Below are the code and all the weights of a small trained network. Each question names an input and a class and asks about switching units off, where a switched-off unit gives its printed mean instead of its output.

import numpy as np


def w(rows, s, z=0):
    codes = np.array(rows[::2]) - 128.0
    scale = np.full(codes.shape[1], s)
    scale[-1] = z or s
    return codes * scale


def norm(h):
    return h / np.sqrt((h * h).mean(-1, keepdims=True) + 1e-5)


def f(y):
    return np.maximum(y, 0)


def log_softmax(a):
    a = a - a.max(-1, keepdims=True)
    return a - np.log(np.exp(a).sum(-1, keepdims=True))


def net(x, mask):
    res = np.array(x, float).reshape(1, 4) / 4 @ E
    u = 0
    for l in range(2):
        y = f(norm(res) @ A[l][:, :-1].T + A[l][:, -1])
        res = res + np.where(mask[u : u + 5], y, B[l][:, -1]) @ B[l][:, :-1]
        u += 5
    return log_softmax(norm(res)[-1] @ U[:, :-1].T + U[:, -1])


A, B = {}, {}
E = w([
[79,73,73,84,58,210,12,189,110],'x0',
[202,73,102,151,183,123,98,135,110],'x1',
[100,146,51,84,89,98,65,79,254],'x2',
[172,46,189,180,60,138,154,156,167],'x3',
],0.0089)
A[0] = w([
[197,143,165,173,123,114,153,108,126,35],'L0N1',
[98,52,153,119,17,133,104,121,208,20],'L0N2',
[118,95,127,131,166,169,109,124,14,188],'L0N3',
[192,71,86,162,100,114,108,92,244,5],'L0N4',
[83,142,1,90,110,125,58,127,159,127],'L0N5',
],0.011,0.0023)
B[0] = w([
[26,83,166,37,124,123,125,147,128,176],'L0N1',
[191,206,78,225,97,117,38,142,47,217],'L0N2',
[170,133,134,167,50,99,73,144,73,210],'L0N3',
[163,43,183,102,113,49,102,246,182,206],'L0N4',
[68,142,38,104,155,111,155,45,156,252],'L0N5',
],0.011)
A[1] = w([
[122,152,85,114,128,26,70,133,132,146],'L1N1',
[104,172,96,166,89,98,125,120,231,166],'L1N2',
[70,178,3,121,141,200,78,90,156,255],'L1N3',
[73,167,223,156,101,148,198,96,61,105],'L1N4',
[116,147,134,111,43,158,74,135,116,148],'L1N5',
],0.017,0.0022)
B[1] = w([
[124,157,163,70,98,208,213,75,128,242],'L1N1',
[130,94,76,164,137,167,44,152,23,199],'L1N2',
[6,100,124,71,61,171,82,40,78,250],'L1N3',
[214,193,159,126,141,142,210,48,169,202],'L1N4',
[149,140,99,201,144,145,98,165,171,197],'L1N5',
],0.013,0.018)
U = w([
[78,151,98,177,198,83,162,144,137,28],'0',
[29,102,47,63,62,219,43,50,65,213],'1',
[113,33,203,34,138,83,182,191,228,134],'2',
[253,124,131,192,51,192,59,190,74,184],'3',
[96,151,85,169,239,103,144,137,154,3],'4',
[86,147,107,188,165,104,158,106,162,51],'5',
[229,188,207,91,154,161,255,16,119,220],'6',
[149,139,80,118,239,114,111,100,147,9],'7',
],0.0099,0.0044)

Each question gives the input, the list of numbers given to net, and the class t.
The units are the neurons (one row each of A and B). Each row of codes is followed by its name. A weight is (code - 128) times the scale printed after its matrix; where a second scale follows, it is the last column's (A, B and U).
mask holds one flag per neuron, layer by layer. A switched-off neuron (its flag False) gives its mean, the last column of its row in B, instead of its output. The means were averaged over made-up inputs and are rounded, as every weight is.
A unit's drop is (log p(t) with every unit on - log p(t) with that unit switched off) / (log p(t) with every unit on - log p(t) with every unit switched off).
The circuit of an input: a set's keep is (log p(t) with only the set's units on - log p(t) with every unit switched off) / (log p(t) with every unit on - log p(t) with every unit switched off). Starting from all 10 units, units are removed one at a time, each time the one whose removal leaves the highest keep (on an exact tie, the one counted first), for as long as the keep stays at least 0.8.
circuit, biggest first: the units of the circuit, biggest drop first
unit that matters most: the unit with the biggest drop
k most important neurons: the k neurons with the biggest drops, biggest first
k most important neurons of layer l: the k neurons of layer l with the biggest drops, biggest first
drop of u: that unit's drop, to one decimal
input [-1,1,2,2], class 3: unit that matters most -> L0N2
input [6,5,2,6], class 3: circuit, biggest first -> L0N4, L1N3
input [0,-1,6,4], class 3: 3 most important neurons -> L0N4, L1N3, L0N2
input [-2,-4,1,0], class 6: circuit, biggest first -> L0N2, L1N3
input [8,-5,-7,-3], class 3: 4 most important neurons -> L0N3, L0N5, L1N3, L1N5
input [-8,2,5,-2], class 6: 2 most important neurons of layer 1 -> L1N3, L1N1
input [2,-5,-4,-3], class 6: 2 most important neurons -> L1N4, L0N4
input [-3,3,-2,-6], class 6: 2 most important neurons -> L0N5, L1N3
input [-7,3,6,-2], class 6: 4 most important neurons -> L1N3, L1N1, L0N4, L0N5
input [-4,7,-3,6], class 2: 2 most important neurons of layer 0 -> L0N1, L0N2
input [0,7,0,6], class 2: 2 most important neurons -> L0N4, L1N2
input [2,8,1,1], class 2: 3 most important neurons -> L0N4, L1N3, L0N2
input [-6,0,4,0], class 2: 2 most important neurons of layer 1 -> L1N3, L1N4
input [-5,5,5,7], class 2: unit that matters most -> L0N4
input [-2,0,4,6], class 3: drop of L0N2 -> 0.5
input [-5,-4,-3,4], class 6: drop of L1N4 -> 0.1
input [-6,2,0,-5], class 6: drop of L0N5 -> 1.2
